Each row is followed by its class.
[10 -20 -9 2 -13 14 -3 13 -28 39 -10 -9 3 25 -17 -7 -18 -1 5 -5 1 -23 6 -23 21 -7 1 22 16 -5 -5 -5 -5]
j_374
[-41 25 46 -35 -1 22 -54 -2 0 -22 -49 -14 -71 -71 79 15 -13 46 21 -35 -35 24 42 64 4 -8 -82 -5 -8 7 -4 4 45]
j_217
[-4 12 11 2 18 -20 1 -13 40 -47 34 6 -3 -27 12 -15 0 19 -1 10 -18 20 -34 -3 -30 4 24 0 -25 29 -17 -17 -12]
j_348
[-9 -11 -16 5 -28 -22 27 -9 -2 18 11 12 -1 27 -57 20 6 -26 2 34 -4 38 10 -35 1 35 34 49 6 14 15 -1 -4]
j_82
[-30 30 29 -13 -40 -4 38 -23 53 -39 -8 -13 -50 -78 35 3 22 33 -10 -20 -29 -23 32 6 -3 8 -30 2 -33 -23 3 -27 8]
j_348
[-36 14 33 -41 -9 19 -61 7 -30 -9 -63 -4 -86 -56 63 40 7 27 22 -22 -21 37 47 77 3 12 -83 -24 -4 -2 2 0 46]
j_57
[28 9 4 14 -17 0 2 4 -16 -19 -23 -16 14 28 -6 5 12 -9 -15 6 12 -33 -9 6 -14 -19 21 -29 -4 10 -13 3 13]
j_82
[-6 26 5 7 -1 -19 -10 -9 29 -32 11 2 1 -21 27 -5 1 9 -4 -2 -16 20 -17 21 -12 -11 12 11 -15 19 -6 9 2]
j_880
[-21 -14 13 -20 15 5 -22 6 -16 -13 -5 2 -35 -11 10 14 -16 5 17 5 -6 42 6 14 -7 14 -18 -1 -3 7 2 -6 19]
j_232
[-23 -57 5 -24 29 13 -3 15 -68 10 27 14 -12 31 -48 32 -30 -27 23 26 4 45 10 -16 9 38 -23 3 40 -9 7 -2 8]
j_786
[7 6 0 9 0 6 -24 3 -3 16 -22 -19 6 34 0 -7 -30 2 1 -11 -14 24 -17 3 -6 -21 -4 48 17 10 4 25 -18]
j_82
[-37 -15 33 -15 8 19 46 -3 18 -30 -10 -19 -34 -1 -16 16 -8 -2 -8 0 -21 32 11 -44 -20 37 -27 38 16 -42 24 1 -24]
j_105
[12 23 -11 22 -11 -17 24 0 20 -2 4 -1 24 -2 10 -15 33 -20 -24 -2 20 -20 -7 21 -9 -14 20 -23 -3 -11 17 7 -5]
j_105
[43 -13 -41 51 -18 -35 27 -11 3 40 45 4 67 53 -63 -29 -15 -8 -7 21 28 -58 -42 -66 10 -25 78 34 -10 30 -16 -4 -47]
j_880
[5 -2 1 11 10 4 56 -6 42 -54 33 -2 28 -15 7 -23 22 9 -16 2 14 -43 -26 -14 -24 -4 32 -36 -20 -26 -4 -20 -21]
j_374
[-40 -32 3 -16 16 -9 42 2 -2 -16 43 17 -1 -1 -43 25 25 -51 -9 34 -4 56 13 -11 -19 53 -6 11 33 -27 41 17 -12]
j_880
[-34 -55 -9 -8 28 -11 38 7 -32 22 64 26 11 24 -66 13 -2 -40 16 31 8 37 8 -34 4 48 -11 18 39 -24 34 1 -20]
j_519
[-11 -16 -6 1 11 -16 26 -2 -4 -9 40 11 3 -16 -5 -9 9 -9 7 11 18 -17 1 4 -4 0 6 -29 -13 -14 9 -14 1]
j_232
[-12 10 -8 -5 -17 -2 -32 2 -12 30 -19 -9 -24 -13 26 2 -9 4 7 -17 -7 10 19 30 16 -21 -26 19 2 2 11 17 20]
j_232
[12 2 6 0 19 22 -19 13 -2 -24 -17 -17 5 19 24 -6 -8 7 -9 -15 -11 10 -23 9 -22 -14 -1 -7 12 -5 -7 13 -5]
j_374
[-6 11 13 1 18 5 4 -9 42 -53 8 -10 -2 4 6 -11 -14 26 -2 4 -17 27 -38 -11 -34 5 23 22 -14 19 -19 -6 -8]
j_729
[15 -1 21 -2 25 25 -11 14 -11 -42 -9 -13 8 10 21 -9 -6 15 -4 -8 12 -33 -23 19 -15 -23 1 -53 -5 -1 -25 -10 22]
j_729
[32 -22 18 10 5 3 -2 3 -39 -20 7 -10 7 32 -28 -5 -22 17 8 15 8 -59 -23 -48 -8 -8 37 -35 -16 29 -46 -33 7]
j_348
[-16 25 1 3 -35 -11 36 -25 37 -17 1 -6 -21 -29 2 -2 13 18 0 -6 -9 -11 23 -8 -2 9 1 12 -25 -10 7 -17 5]
j_729
[-8 -51 25 -18 55 50 5 21 -52 -30 6 -14 6 39 -1 2 -33 -18 0 -10 12 -7 -9 15 -19 -15 -51 -37 40 -49 17 10 -8]
j_82
[27 15 -19 16 -9 -32 -18 -6 -2 -4 8 7 24 21 -16 4 10 -10 -4 24 2 2 -22 -1 -7 -15 47 5 -11 47 -17 1 4]
j_82
[-2 -14 0 -14 -37 5 -40 11 -74 53 -53 -5 -45 19 -25 39 -9 -8 10 5 -14 21 57 -9 19 21 -29 17 21 24 -6 8 38]
j_217
[-43 -13 19 -16 3 -13 55 -22 35 -52 45 5 -25 -48 -14 14 5 12 12 18 -17 16 11 -16 -16 32 -11 8 -15 -18 8 -20 -17]
j_786
[46 25 -17 34 -8 -14 -20 -3 30 -18 -3 -17 34 10 27 -32 -6 29 -14 -7 9 -43 -50 9 -11 -57 58 -8 -34 40 -35 3 -3]
j_232
[14 -14 8 -14 29 24 -95 35 -67 28 -30 -2 -10 26 26 7 -40 16 25 -17 -1 20 -13 44 26 -23 -35 -9 30 34 -23 8 37]
j_519
[-11 5 -18 8 3 -1 0 8 8 48 5 5 10 1 13 -15 -1 -23 -11 -21 4 24 5 20 16 -12 -24 42 24 -25 40 23 -19]
j_105
[11 19 -21 19 -45 -27 22 -13 36 9 -5 -6 2 -14 -8 -12 15 11 -6 10 8 -25 1 -15 6 -7 46 20 -34 21 -6 -16 5]
j_232
[42 50 3 21 -9 3 -69 -3 22 -12 -57 -35 1 19 52 -9 -25 39 -14 -27 -36 5 -29 20 -15 -53 9 23 -1 49 -36 26 2]
j_407
[-40 -11 24 -17 41 2 36 -9 55 -73 47 22 -7 -38 20 3 15 4 -2 16 -7 40 -22 24 -35 30 0 -22 -6 -15 11 -14 -3]
j_407
[-15 -30 -4 0 -26 -7 32 -2 -40 52 11 -2 -17 17 -57 7 -2 -27 0 12 4 -19 33 -47 13 26 -14 15 18 -22 19 -12 -11]
j_348
[-16 30 8 -25 10 1 -67 9 -6 -14 -20 10 -34 -57 75 11 0 22 19 -20 -13 45 8 98 14 -16 -42 -19 -8 19 -4 1 44]
j_786
[-8 -21 -15 12 -31 -23 24 -12 -9 33 32 9 -3 19 -62 8 -5 5 16 24 -1 2 8 -59 21 27 28 44 -2 19 1 -8 -11]
j_519
[-19 -7 18 -30 -1 15 -79 13 -65 34 -28 2 -52 -18 36 22 -43 24 39 -27 -15 11 29 39 43 -17 -65 13 8 16 -9 -2 40]
j_880
[7 -25 -6 4 -8 12 -17 7 -43 42 -5 -16 -1 34 -26 7 -41 3 11 -8 -5 -3 4 -24 24 -12 -15 39 25 -1 -5 15 -14]
j_786
[14 42 5 8 -2 2 -49 -4 33 -27 -25 -12 0 -40 81 -22 -6 48 -6 -35 -20 -10 -14 62 -7 -53 -11 -8 -23 30 -23 15 19]
j_217
[-42 18 13 -16 -29 8 10 -9 14 18 -32 -11 -52 -44 20 13 5 29 16 -24 -19 20 47 10 21 27 -59 35 2 -28 24 -8 3]
j_519
[12 -8 -16 19 -18 -8 4 -14 6 33 3 -7 5 30 -35 -5 -24 12 2 5 -7 -17 -6 -47 7 -9 18 48 0 17 -8 -9 -25]
j_407
[23 -8 -33 42 6 -16 55 -8 39 -6 43 8 71 26 -31 -31 22 -18 -35 17 27 -28 -39 -24 -25 -9 64 -3 -1 -3 4 8 -35]
j_217
[-3 19 -17 9 -36 -22 3 -13 23 13 -11 6 -11 -11 -13 7 18 -4 -6 14 -11 22 13 -3 -1 19 20 30 -14 23 -2 1 5]
j_57
[14 -10 -6 9 8 0 4 6 -20 6 9 -2 26 26 -13 -5 1 -18 -4 1 15 -30 -10 5 -3 -23 5 -12 10 -6 6 8 -6]
j_82
[50 7 -38 45 -29 -12 12 -3 6 41 -4 -12 53 53 -32 -22 5 -10 -25 1 20 -58 -21 -29 2 -36 49 14 5 13 -4 10 -27]
j_407
[-43 -11 45 -49 38 39 -75 26 -28 -9 -42 4 -62 -25 53 23 -44 3 23 -19 -40 93 20 70 2 20 -86 14 31 3 -3 15 41]
j_57
[2 -30 8 27 -4 3 114 -8 40 -34 47 -12 37 16 -54 -27 17 -9 -34 13 25 -73 -29 -75 -29 17 43 -21 -8 -53 5 -27 -48]
j_348
[2 -12 7 -1 26 -16 -20 5 -18 -27 27 16 10 3 -4 11 -11 -4 13 22 3 9 -26 4 -6 1 19 -15 -3 32 -19 -11 11]
j_880
[-7 -25 -31 17 -19 -7 39 -6 -9 54 30 4 20 26 -53 -5 -12 -15 7 4 15 -3 6 -36 20 10 12 50 16 -23 28 6 -33]
j_786
[-47 -35 24 -37 -5 19 -3 14 -60 19 -11 1 -54 -12 -8 42 1 -18 13 -1 -9 30 60 17 22 38 -78 -12 40 -39 30 9 28]
j_519
[-54 4 47 -33 5 11 32 -5 26 -56 -8 -6 -61 -65 40 16 14 13 3 -9 -17 22 32 26 -16 27 -58 -17 -10 -40 22 -17 10]
j_105
[30 23 -23 29 1 -18 10 -6 35 -26 26 1 43 -8 31 -31 25 12 -22 -6 10 -44 -39 16 -14 -44 46 -32 -25 8 -15 2 -13]
j_374
[-21 -28 10 -8 -15 -8 38 -11 -18 -12 20 7 -23 -5 -43 19 0 1 16 22 0 -23 21 -40 -3 31 -6 -3 -11 -7 -8 -22 1]
j_57
[11 21 4 2 15 8 -55 6 -2 -20 -14 -3 2 -18 65 -15 -15 36 1 -29 -12 1 -17 59 -5 -47 -17 -16 -8 25 -20 17 23]
j_217
[9 -9 0 11 4 -1 30 4 0 -18 17 -3 19 13 -16 -8 18 -19 -25 8 11 -19 -16 -11 -22 6 21 -32 7 -17 4 -3 -7]
j_348
[-18 -4 16 1 39 19 22 0 35 -44 25 -4 10 -23 38 -31 -10 21 0 -24 4 -3 -29 30 -30 -12 -29 -18 -5 -38 10 9 -34]
j_57
[-32 0 31 -41 0 9 -60 5 -51 12 -20 4 -71 -45 39 22 -25 19 35 -21 -29 23 46 35 26 6 -75 -5 3 8 -2 -15 48]
j_348
[16 40 17 5 -16 -5 -67 -6 7 -16 -45 -21 -29 -14 45 0 -36 51 19 -22 -30 9 -13 18 4 -31 -3 29 -25 52 -35 -4 13]
j_880
[8 -37 -30 20 -3 -16 22 9 -39 38 31 11 36 62 -72 11 8 -43 -11 33 18 10 -7 -43 3 21 32 14 34 2 15 20 -14]
j_519
[11 -16 -14 6 17 -4 -56 10 -41 50 10 3 9 39 -12 -6 -39 -6 7 0 -13 30 -24 -9 12 -17 4 36 26 34 -10 20 -2]
j_348
[-28 -33 14 -23 57 23 -40 23 -40 11 25 12 -12 6 18 -2 -31 -18 6 -13 -12 55 -14 38 -6 -3 -55 -2 42 -19 19 21 2]
j_348
[-30 4 11 -10 -11 -23 8 -16 20 -19 18 6 -34 -29 -13 16 3 14 18 18 -26 46 15 -14 -5 37 -7 33 -10 23 3 -11 -2]
j_519
[-7 -27 5 -1 20 10 3 10 -23 -4 -1 -11 -6 35 -23 8 -20 -18 -5 12 2 30 -10 -24 -21 13 2 7 19 -6 3 12 -6]
j_232
[-48 -31 31 -44 -4 18 -19 7 -55 12 -10 2 -70 7 -32 38 -34 2 36 14 -29 61 41 -17 17 50 -48 33 25 0 -2 -13 38]
j_729
[49 36 -11 29 -2 -3 -52 9 2 11 -24 -21 33 15 46 -31 -12 16 -19 -33 -4 -39 -39 28 -1 -65 16 -7 -1 26 -23 18 2]
j_348
[-43 -7 38 -28 -14 6 24 -11 11 -57 -14 -6 -64 -41 2 35 8 20 -1 14 -39 39 38 -10 -24 43 -26 3 -9 -2 -8 -12 23]
j_217
[18 -36 -13 17 39 22 15 21 -6 11 33 -7 52 56 -24 -30 -21 -18 -16 0 11 -8 -50 -27 -14 -16 23 13 35 -21 2 17 -43]
j_374
[-10 -12 29 -24 28 25 -72 22 -58 6 -25 -7 -30 -8 44 9 -47 21 31 -27 -5 2 4 46 21 -27 -63 -18 16 6 -12 1 28]
j_880
[-31 -49 -8 6 12 1 71 5 -4 23 54 16 23 19 -62 -2 5 -45 -8 21 25 -4 -1 -34 1 32 -1 18 28 -52 40 -4 -35]
j_880
[16 -23 7 -8 13 11 -63 27 -85 22 -30 -3 -6 47 -12 25 -27 -17 13 5 9 4 -1 10 9 -8 -12 -18 27 25 -17 10 28]
j_880
[10 -3 14 -9 -6 -4 -43 -1 -36 -8 -15 1 -27 12 -5 23 -22 17 20 14 -15 0 8 -9 3 -3 3 -10 -8 51 -35 -17 35]
j_407
[14 18 -17 15 -2 -22 -12 -5 14 -1 10 4 22 16 -4 -5 5 -14 -8 10 -8 23 -19 14 -11 -15 26 23 2 27 1 13 -6]
j_82
[-34 -41 30 -32 40 26 -15 26 -61 -5 0 4 -25 5 -2 26 -19 -30 13 -2 1 28 18 22 -3 20 -65 -22 39 -35 23 8 12]
j_880
[8 -14 -22 26 2 3 47 6 -1 33 25 -3 44 30 -26 -26 10 -36 -32 -15 20 -31 -10 -18 -6 -12 1 -2 27 -57 38 16 -38]
j_348
[7 -9 9 3 -4 19 -3 5 -9 0 -12 -12 -1 4 11 -16 -26 27 9 -20 5 -38 -6 -3 8 -17 -13 -3 -7 -10 -16 -4 -3]
j_57
[55 -26 -30 37 17 -13 -12 15 -42 26 23 -5 66 76 -41 -21 -19 -22 -10 19 38 -46 -52 -37 -3 -39 63 -16 8 25 -23 14 -15]
j_232
[-17 -17 13 -7 8 12 41 2 17 -30 23 -2 -4 -14 -2 -10 5 7 -1 0 -2 -19 -5 -16 -12 8 0 -10 -6 -29 1 -19 -11]
j_374
